Where the symbols take the nodes:
* | p q i w o m
J888 | J243 J333 J462 J12 J835 J564
J148 | J129 J265 J717 J489 J709 J26
J456 | J399 J204 J561 J887 J616 J12
J211 | J462 J221 J333 J888 J316 J131
J257 | J518 J359 J142 J91 J853 J148
J789 | J499 J235 J948 J506 J144 J616
J564 | J37 J562 J646 J252 J157 J230
J678 | J449 J12 J144 J348 J561 J235
J130 | J314 J697 J791 J352 J868 J513
J86 | J700 J815 J823 J26 J44 J868
J12 | J789 J462 J243 J144 J137 J252
J91 | J150 J142 J518 J562 J917 J489
J700 | J257 J254 J31 J853 J26 J352
J326 | J564 J917 J131 J157 J221 J518
J333 | J57 J326 J157 J462 J211 J562
J616 | J887 J374 J456 J274 J982 J137
J447 | J823 J722 J815 J86 J513 J48
J968 | J815 J274 J722 J447 J499 J399
J254 | J359 J868 J248 J31 J823 J791
J562 | J756 J518 J150 J646 J131 J283
J57 | J982 J564 J252 J235 J462 J756
J722 | J176 J887 J431 J815 J968 J348
J197 | J283 J148 J489 J841 J142 J594
J934 | J791 J449 J697 J130 J48 J499
J243 | J948 J57 J235 J789 J12 J37
J137 | J144 J888 J12 J678 J204 J57
J594 | J497 J26 J766 J412 J717 J31
J853 | J91 J31 J257 J917 J766 J709
J766 | J917 J700 J853 J497 J594 J359
J518 | J230 J197 J841 J150 J91 J129
J717 | J412 J481 J594 J129 J148 J700
J252 | J616 J646 J37 J982 J57 J980
J352 | J148 J791 J314 J709 J248 J44
J274 | J431 J456 J887 J722 J856 J678
J348 | J697 J144 J449 J934 J399 J948
J489 | J475 J717 J129 J283 J197 J766
J697 | J670 J506 J74 J791 J934 J968
J221 | J157 J497 J326 J333 J475 J91
J359 | J197 J352 J709 J142 J31 J265
J449 | J74 J789 J506 J697 J348 J856
J74 | J44 J499 J513 J670 J697 J722
J374 | J561 J980 J204 J456 J37 J888
J841 | J316 J489 J283 J230 J518 J412
J48 | J130 J348 J934 J868 J431 J506
J129 | J221 J594 J412 J475 J489 J853
J462 | J235 J157 J57 J243 J888 J646
J497 | J131 J853 J917 J326 J412 J142
J142 | J841 J709 J197 J518 J257 J717
J481 | J766 J86 J26 J594 J265 J254
J868 | J352 J934 J130 J248 J176 J74
J823 | J31 J176 J254 J700 J86 J130
J399 | J934 J678 J348 J48 J887 J789
J835 | J12 J211 J888 J137 J980 J157
J248 | J709 J130 J352 J359 J254 J670
J917 | J562 J257 J91 J131 J497 J197
J37 | J456 J756 J374 J616 J252 J835
J561 | J348 J137 J678 J399 J456 J243
J44 | J26 J447 J86 J481 J670 J176
J670 | J481 J513 J44 J265 J791 J815
J176 | J248 J48 J868 J254 J815 J697
J31 | J142 J248 J359 J257 J700 J314
J815 | J254 J431 J176 J823 J447 J934
J475 | J333 J412 J221 J211 J283 J917
J709 | J489 J314 J148 J197 J359 J481
J316 | J888 J475 J211 J835 J230 J326
J144 | J506 J243 J789 J449 J678 J982
J856 | J722 J616 J274 J968 J948 J561
J948 | J968 J982 J856 J499 J789 J456
J756 | J204 J230 J980 J374 J646 J211
J887 | J48 J561 J399 J431 J274 J144
J314 | J717 J670 J265 J148 J352 J86
J499 | J447 J856 J968 J513 J506 J887
J412 | J326 J766 J497 J221 J129 J257
J265 | J594 J44 J481 J717 J314 J823
J646 | J374 J150 J756 J37 J564 J316
J230 | J835 J283 J316 J980 J150 J221
J26 | J853 J823 J700 J766 J481 J248
J506 | J513 J948 J499 J74 J449 J274
J982 | J274 J37 J616 J856 J235 J204
J204 | J678 J835 J137 J561 J374 J462
J513 | J86 J968 J447 J44 J74 J431
J131 | J646 J91 J562 J564 J326 J841
J283 | J211 J129 J475 J316 J841 J497
J791 | J265 J74 J670 J314 J130 J447
J431 | J868 J399 J48 J176 J722 J449
J980 | J137 J316 J835 J204 J756 J333
J150 | J980 J841 J230 J756 J562 J475
J157 | J252 J131 J564 J57 J333 J150
J235 | J856 J252 J982 J948 J243 J374

The rows follow the links: the fewer symbols apart two nodes are, the more alike their rows tend to be.

Each row is also shifted at random along 9 hidden directions that mean nothing.

Row, then node:
[-57,44,-11,63,-34,32,-11,-77,14,16,-48,-76,-33,-83,20,6,-19,-1,-92,22,-83,-33,9,174,23,23,10,58,-5,93,53,31,117,-54,-67,4,-14,-39,-20,58,98,-27,101,-18,29,-17,33,-76,-83,3,96,120,40,-9,-58,-101,89,-46,13,-43,-34,-46,-33,-79,-26,-56,19,-100,10] | J670
[204,18,-43,15,62,-20,-14,111,53,23,29,-89,32,-122,-13,90,-47,102,40,20,-20,24,-85,-44,-55,-25,-99,29,-10,-119,72,90,0,83,-56,4,60,-8,28,14,75,21,31,-46,-41,24,-1,29,-50,-21,25,103,-12,61,-10,-33,72,49,58,-51,-83,67,-16,16,-11,60,83,62,40] | J31
[19,-15,33,80,-26,-25,61,-106,23,64,-40,19,-64,15,8,-2,-75,-114,32,26,-80,-4,-45,-37,9,-5,65,41,-128,-6,0,-68,54,-46,-44,-69,68,-41,-3,30,-50,43,47,-73,80,-21,0,53,-109,22,-45,122,64,-65,-30,-62,-8,-66,20,51,84,-12,12,-78,-124,-50,61,-122,34] | J44
[-144,43,23,-49,-96,-52,45,38,39,-47,-109,-58,111,135,69,7,23,132,-101,88,-62,87,12,-110,-50,-46,-75,-80,41,56,-78,-81,34,4,-51,14,-73,-109,-51,-51,65,-50,-204,79,52,27,33,-58,35,22,-132,-87,86,16,24,17,-87,-25,-88,-27,-2,-29,79,-107,31,67,-33,117,-25] | J86
[-267,98,-23,-38,-36,66,-15,-34,51,-42,-37,9,-37,-80,-24,51,91,-26,-145,-107,-42,24,10,113,12,33,-16,25,-21,66,118,71,69,-23,114,12,-86,-30,62,59,34,-67,-5,72,23,-50,99,-36,-49,49,80,1,10,84,-65,-42,96,-63,-63,-2,69,-27,-58,-58,36,6,-55,-40,-41] | J518
[-131,-26,-24,18,27,-83,121,258,34,-36,15,27,-86,62,-49,50,18,48,62,7,20,161,-76,99,-61,-131,-205,-105,-52,-108,72,22,-20,146,44,-50,10,1,6,4,-23,122,-58,-29,77,57,-51,200,2,-52,-180,80,-14,26,-11,-41,19,-18,15,31,21,-40,-72,12,2,45,-27,43,78] | J359
[-18,8,-69,67,-16,18,-117,-178,68,-68,53,-140,114,-112,8,16,29,152,-149,14,16,-63,-43,44,0,48,-4,68,6,156,9,74,47,-64,-95,105,8,100,-31,72,185,-102,79,57,-109,93,114,-130,-82,-83,216,63,74,-2,19,-61,75,-90,32,-9,-132,-92,0,29,76,-77,43,22,-29] | J265
[137,40,4,31,-32,-80,44,218,86,-239,-43,50,-22,-59,-15,28,88,88,-72,-33,16,60,-34,140,67,-30,-9,-158,-61,60,-75,106,-9,52,-87,-64,-65,111,90,20,11,-28,-26,79,44,-72,-10,109,94,-41,-21,0,-6,-30,-49,-37,0,-1,-130,22,36,-157,-74,57,117,-133,-9,-29,18] | J333
[-137,54,-57,92,42,29,-63,-200,66,117,-57,-124,90,23,-49,-20,-55,102,-34,125,38,-61,-47,-114,-8,-35,-117,-8,-23,21,76,-90,-26,-180,-32,146,134,-32,-47,-62,64,-72,69,-2,-121,212,-21,-84,-7,-6,53,90,46,-77,40,-11,-58,-84,19,3,-51,-44,84,-17,-37,3,-13,73,-87] | J148
[-298,76,-53,95,29,-16,-61,-23,82,29,-31,-222,39,-119,-58,-21,-113,34,71,89,-92,-80,-60,-20,49,26,22,10,16,-61,-1,6,4,-49,-96,-49,12,-141,29,-3,154,-59,79,3,-50,51,-23,-180,-29,-14,-42,86,47,-71,25,-30,15,-30,2,-28,-79,13,112,-47,-40,-48,133,-97,-85] | J481
[-36,-29,-71,-47,22,86,-40,-85,-30,257,88,-71,1,30,-107,49,-87,103,-13,23,57,0,-45,38,-78,-101,-81,42,42,-137,81,-46,-1,9,82,144,5,-83,-10,-76,86,-7,26,-6,-71,135,61,-12,-56,19,-55,6,4,37,43,9,28,-6,90,-9,-164,187,43,-8,-82,192,-10,52,9] | J853
[-62,-134,-44,-12,62,-72,65,74,-50,-2,122,-3,31,37,17,-30,11,88,115,97,87,44,59,-6,-76,-39,-206,-46,45,-23,23,31,-63,56,-48,69,141,137,-133,-20,-26,122,63,-101,-40,129,-91,109,21,-114,85,57,28,-50,58,-6,6,13,109,-11,-85,-43,-14,85,42,26,-12,60,72] | J513
[149,-10,26,-20,65,26,39,0,-75,200,-37,108,-108,251,-75,-84,-10,-95,92,-2,81,13,3,63,-10,-133,-22,-49,82,-64,12,-125,-71,-63,130,43,-49,-80,-1,-87,-66,69,-47,-14,29,131,-90,75,96,66,-250,-39,-118,14,66,48,-67,51,-1,37,-24,42,29,25,-48,107,-149,130,-80] | J646
[-21,-29,69,-1,42,4,0,-44,-24,3,20,79,42,6,57,-73,22,26,28,67,80,-41,112,-28,-29,29,-144,-43,29,120,-19,9,-41,-48,31,102,129,140,-125,-6,-66,-15,13,-95,-39,87,-57,66,58,-8,192,62,-60,-10,-24,25,15,18,47,-42,-53,-101,-69,72,53,-6,-15,60,42] | J456
[221,-13,-47,-20,-6,14,-20,-113,45,126,4,-42,124,71,-25,109,-15,209,-125,57,68,38,-71,-164,-98,-105,-117,-15,-44,-39,43,-43,-31,-44,-38,185,83,35,-30,-65,74,-38,-44,17,-97,155,78,43,-28,0,2,22,40,26,53,22,-37,-41,32,6,-110,65,52,11,-26,123,-37,175,13] | J717
[174,-23,-73,-30,-20,-56,13,-37,77,-69,46,-28,135,-20,-17,39,19,150,-17,25,36,-3,-33,-234,-20,-3,-58,-85,-72,-23,-69,22,-54,-35,-100,73,103,93,24,-61,-13,-51,-16,41,-61,60,33,21,5,-60,72,-63,125,-80,57,28,-98,-38,-44,63,14,-11,105,21,29,0,18,59,-23] | J197
[188,17,-58,7,32,-22,39,-91,43,125,14,-23,-26,17,-95,11,-30,10,26,7,-3,-41,-33,12,-6,-77,3,-38,-12,-75,12,25,-27,-108,-55,54,28,-10,45,-49,59,-3,101,-30,-9,105,-6,34,-11,14,-64,77,52,-56,56,-45,12,-8,-23,52,-72,34,99,-18,-65,44,-16,-26,-92] | J497
[179,54,-77,-110,72,8,-32,146,-11,53,41,-75,-18,-93,-21,-66,-54,-18,195,-12,-55,-56,48,-43,-6,56,-75,-5,141,-134,12,67,-15,56,41,-47,1,-125,50,-63,5,4,31,-8,-5,-5,-69,-106,5,17,-5,-60,-2,30,41,8,14,123,20,-59,-17,104,79,-35,7,113,27,74,-94] | J129
[177,-33,76,-26,-33,68,-52,-125,-58,21,39,87,22,-48,59,22,9,-49,-80,-66,24,-46,30,-23,-18,73,115,117,-21,87,-25,18,30,18,27,32,-9,77,-30,56,-27,-23,-6,-35,-10,-81,80,3,-57,34,153,1,-50,63,-40,18,58,21,54,-18,-25,38,-71,32,-5,-2,40,-17,73] | J678
[219,44,-45,-43,22,-17,-37,158,37,-25,4,-125,29,-80,14,51,-35,79,29,-8,-81,29,-62,-16,-36,1,-10,29,86,-100,-12,80,26,125,-58,-64,-85,-116,60,6,130,1,-53,40,6,-45,23,-89,-26,-8,-85,-27,-8,96,15,-13,52,93,6,-82,-87,87,25,-32,24,81,66,90,-1] | J26
[-4,-14,54,72,68,-8,-25,-38,-10,24,-32,-23,-11,-88,28,26,-77,-169,133,-6,-71,-44,-55,-177,25,68,165,132,-45,-121,26,-13,-40,5,-39,-134,64,-47,31,63,-50,60,64,-78,-22,-116,-62,-63,-29,49,-36,61,-69,5,-8,31,13,52,45,-19,63,82,31,17,-87,-67,114,-94,14] | J399
[-19,62,4,-12,-77,53,-68,-122,28,-38,-12,26,-21,-3,-28,-38,20,-64,-87,-98,-13,-67,-27,59,68,54,170,14,-27,113,-71,-24,45,-51,60,-29,-123,-35,85,13,24,-100,-47,108,21,-51,111,-90,-27,32,4,-95,33,-3,-22,11,-15,-55,-79,67,48,-31,6,-38,15,-43,3,-54,-76] | J131
[293,-18,38,19,-26,17,-42,-133,-10,63,-84,-60,158,46,75,70,-22,152,-133,110,25,-11,-13,-172,-30,-21,13,46,15,27,-25,-75,0,-79,-143,125,49,-8,-53,-35,74,-46,-31,13,-87,29,2,-71,33,25,29,-8,0,0,27,39,-59,26,10,-71,-97,48,51,4,-10,28,-16,113,26] | J968
[-92,-91,73,9,-47,-86,170,-5,51,4,2,98,66,72,-30,203,93,176,-217,32,68,139,-18,-24,-89,-169,-63,-107,-143,-37,15,66,-74,-15,-89,130,31,194,-40,24,38,40,-30,-35,-5,51,58,278,70,12,-62,111,19,20,18,21,46,-51,-64,50,-123,7,-1,83,-5,25,-41,-42,92] | J235
[136,29,55,-9,48,49,-54,-52,-50,37,-27,26,20,-45,70,-92,-7,-31,35,53,12,-105,135,16,3,78,-55,27,112,112,-11,25,7,-68,13,65,57,33,-84,-11,-18,-50,46,-72,-37,17,-68,-64,54,33,194,31,-77,21,-35,2,50,82,37,-99,-54,-48,-38,20,37,14,-13,48,-14] | J616
[-296,15,-10,66,8,-71,49,14,77,-86,-21,8,29,99,-81,-19,92,108,-57,45,89,33,-28,65,21,-101,-90,-171,-30,65,-26,6,-85,-93,-13,68,-17,108,-8,-16,59,-26,-19,65,-32,163,-12,89,130,-41,-89,20,12,-67,46,10,-41,-84,-96,77,-50,-158,28,84,86,-74,-71,27,-81] | J211

Start, symbols taken left to right, then the node you end at.
Answer with the node's name.
[134,9,47,70,5,-59,15,-11,44,-26,-107,-76,125,-2,45,70,-28,117,-49,125,-31,6,-33,-186,1,-32,47,-18,-30,-44,-52,-27,-43,-60,-193,7,54,-5,-4,-17,74,-16,-14,-10,-56,-10,-48,-38,74,19,-51,46,2,-38,19,32,-57,36,-43,-52,-58,0,84,15,-10,-48,51,28,12]
q o i p w p q m p o -> J130
[-174,-132,28,34,-54,-52,102,-179,36,55,77,100,39,119,-1,133,45,48,-123,-24,72,125,-99,-175,-127,-94,-66,25,-229,19,60,-52,-17,20,30,100,130,183,-81,55,-55,76,-62,-61,9,110,136,229,-128,-36,-2,103,83,11,22,-5,5,-163,63,131,23,-12,-30,31,-69,22,8,0,119]
m p w i o q q p -> J26
[-15,17,-20,18,-43,-3,-70,-50,48,-39,22,-106,65,-105,24,17,-47,55,-35,4,-59,-41,-51,-57,0,61,51,60,-27,31,-37,29,53,39,-65,-29,-12,-34,20,39,93,-65,-3,25,-23,-29,84,-106,-93,-25,77,13,71,4,-17,-20,22,-33,19,-15,-42,21,22,-41,2,-22,117,-38,21]
p i m m q w p p q o -> J594
[96,1,-40,17,76,-39,84,4,15,127,33,63,-139,43,-98,-57,-33,-108,156,-7,0,-26,-8,85,2,-77,-62,-61,-20,-90,43,6,-31,-65,35,-13,66,-12,23,-40,-43,79,116,-96,51,104,-73,125,-23,9,-101,112,7,-59,26,-57,26,-6,12,71,7,-7,35,-6,-80,34,-28,-44,-70]
p i o o q o q w i p -> J230
[-161,14,45,31,70,-38,-11,75,4,-97,-75,-24,95,-32,107,-10,15,8,81,89,-4,29,26,-239,-25,67,-123,15,-3,-18,56,-12,-62,17,-21,-24,145,21,-78,13,-93,30,-44,-51,-59,-17,-112,-36,67,-12,81,12,-61,15,-14,59,-56,31,44,-83,92,-59,-15,37,38,-48,19,98,39]
o m i i q m i q -> J252
[315,19,-57,-51,-35,-27,-14,107,19,-113,-13,9,56,48,47,-60,28,131,-12,38,40,40,15,-41,4,5,-144,-115,25,84,-87,-40,19,42,-34,40,26,22,-1,-88,-50,-45,-101,78,9,42,-18,4,36,-67,44,-122,69,-41,-1,-10,-126,-4,-33,7,52,-92,-14,-27,83,19,-56,166,9]
m q w q o p i w i q -> J766
[-246,58,-15,-22,-19,58,-62,12,-15,-23,18,1,-85,7,-55,-84,30,-93,0,-107,-6,-41,1,194,63,37,90,12,73,61,-13,13,28,9,143,-65,-181,-85,68,28,39,-48,-26,88,32,-22,57,-92,7,16,-56,-86,-44,45,-9,2,27,-18,-48,24,16,-18,-35,-8,49,-12,-27,-37,-86]
q w i m w p i -> J37
[-403,-105,35,22,67,-58,101,133,-108,23,70,96,-131,232,-21,-121,52,-96,134,-5,96,89,43,221,-38,-104,-109,-42,109,13,26,-55,-66,71,150,-37,-73,33,-104,34,-36,173,-46,-53,68,128,-92,129,82,-54,-205,9,-106,18,70,10,14,-9,65,40,-31,-87,-79,84,42,9,-109,40,11]
q i i i q p o q q -> J252
[-48,-33,64,-35,4,-38,20,58,-62,-4,-25,35,3,150,46,-108,-22,-94,139,24,-12,-6,37,-95,8,13,77,-13,100,-1,-123,-100,-45,32,31,-94,-66,-82,-32,-24,-46,43,-132,-1,36,-15,-69,-52,83,21,-170,-116,-45,-6,51,77,-95,72,-10,2,24,9,55,-2,1,23,7,50,-35]
w w i o p i o p m p w -> J489
[41,70,-21,-7,35,7,-68,79,23,-65,10,-31,-22,-74,-45,-79,13,8,45,-24,16,-74,20,133,66,31,1,-57,91,43,-44,70,-11,-7,12,-28,-76,-12,55,-4,71,-65,30,48,-19,14,-23,-69,57,-15,22,-23,-50,-2,-8,-6,30,45,-41,-19,-52,-59,-14,40,84,-38,5,19,-80]
w i w m p q p o -> J456
[290,-54,18,-16,-33,-36,-22,-66,-50,-45,-18,14,76,202,65,-100,66,92,-74,46,63,-36,62,58,6,-24,65,-41,156,176,-168,-44,-8,-62,-93,57,-111,54,-68,-21,102,-15,-88,75,-8,93,4,-57,106,-38,-55,-107,1,-23,103,19,-65,41,-41,-16,-141,-104,43,56,104,-9,-101,156,-70]
p o m o p i p m i o q -> J722
[54,31,-39,-3,6,25,10,-130,19,43,-8,45,-53,32,-44,-25,70,-36,-71,-55,17,-25,7,79,9,-20,-21,-3,-3,78,64,29,27,-117,56,70,1,27,10,12,9,-27,60,11,11,88,45,25,-28,18,48,36,27,12,18,-59,43,-61,-28,53,13,-67,4,-14,1,5,-98,29,-89]
o q p m m o i i m -> J148
[-271,93,-11,-22,4,60,-51,-59,56,-46,-11,17,5,-119,-1,12,62,-26,-64,-71,-11,-18,25,-31,0,85,-93,11,-44,77,112,64,26,-27,126,37,39,25,5,41,-37,-84,13,22,-12,-3,61,-30,-44,37,181,16,-7,54,-67,-15,64,-63,-20,-6,105,-54,-56,-26,39,-6,-15,8,-32]
i m o i w o p -> J157
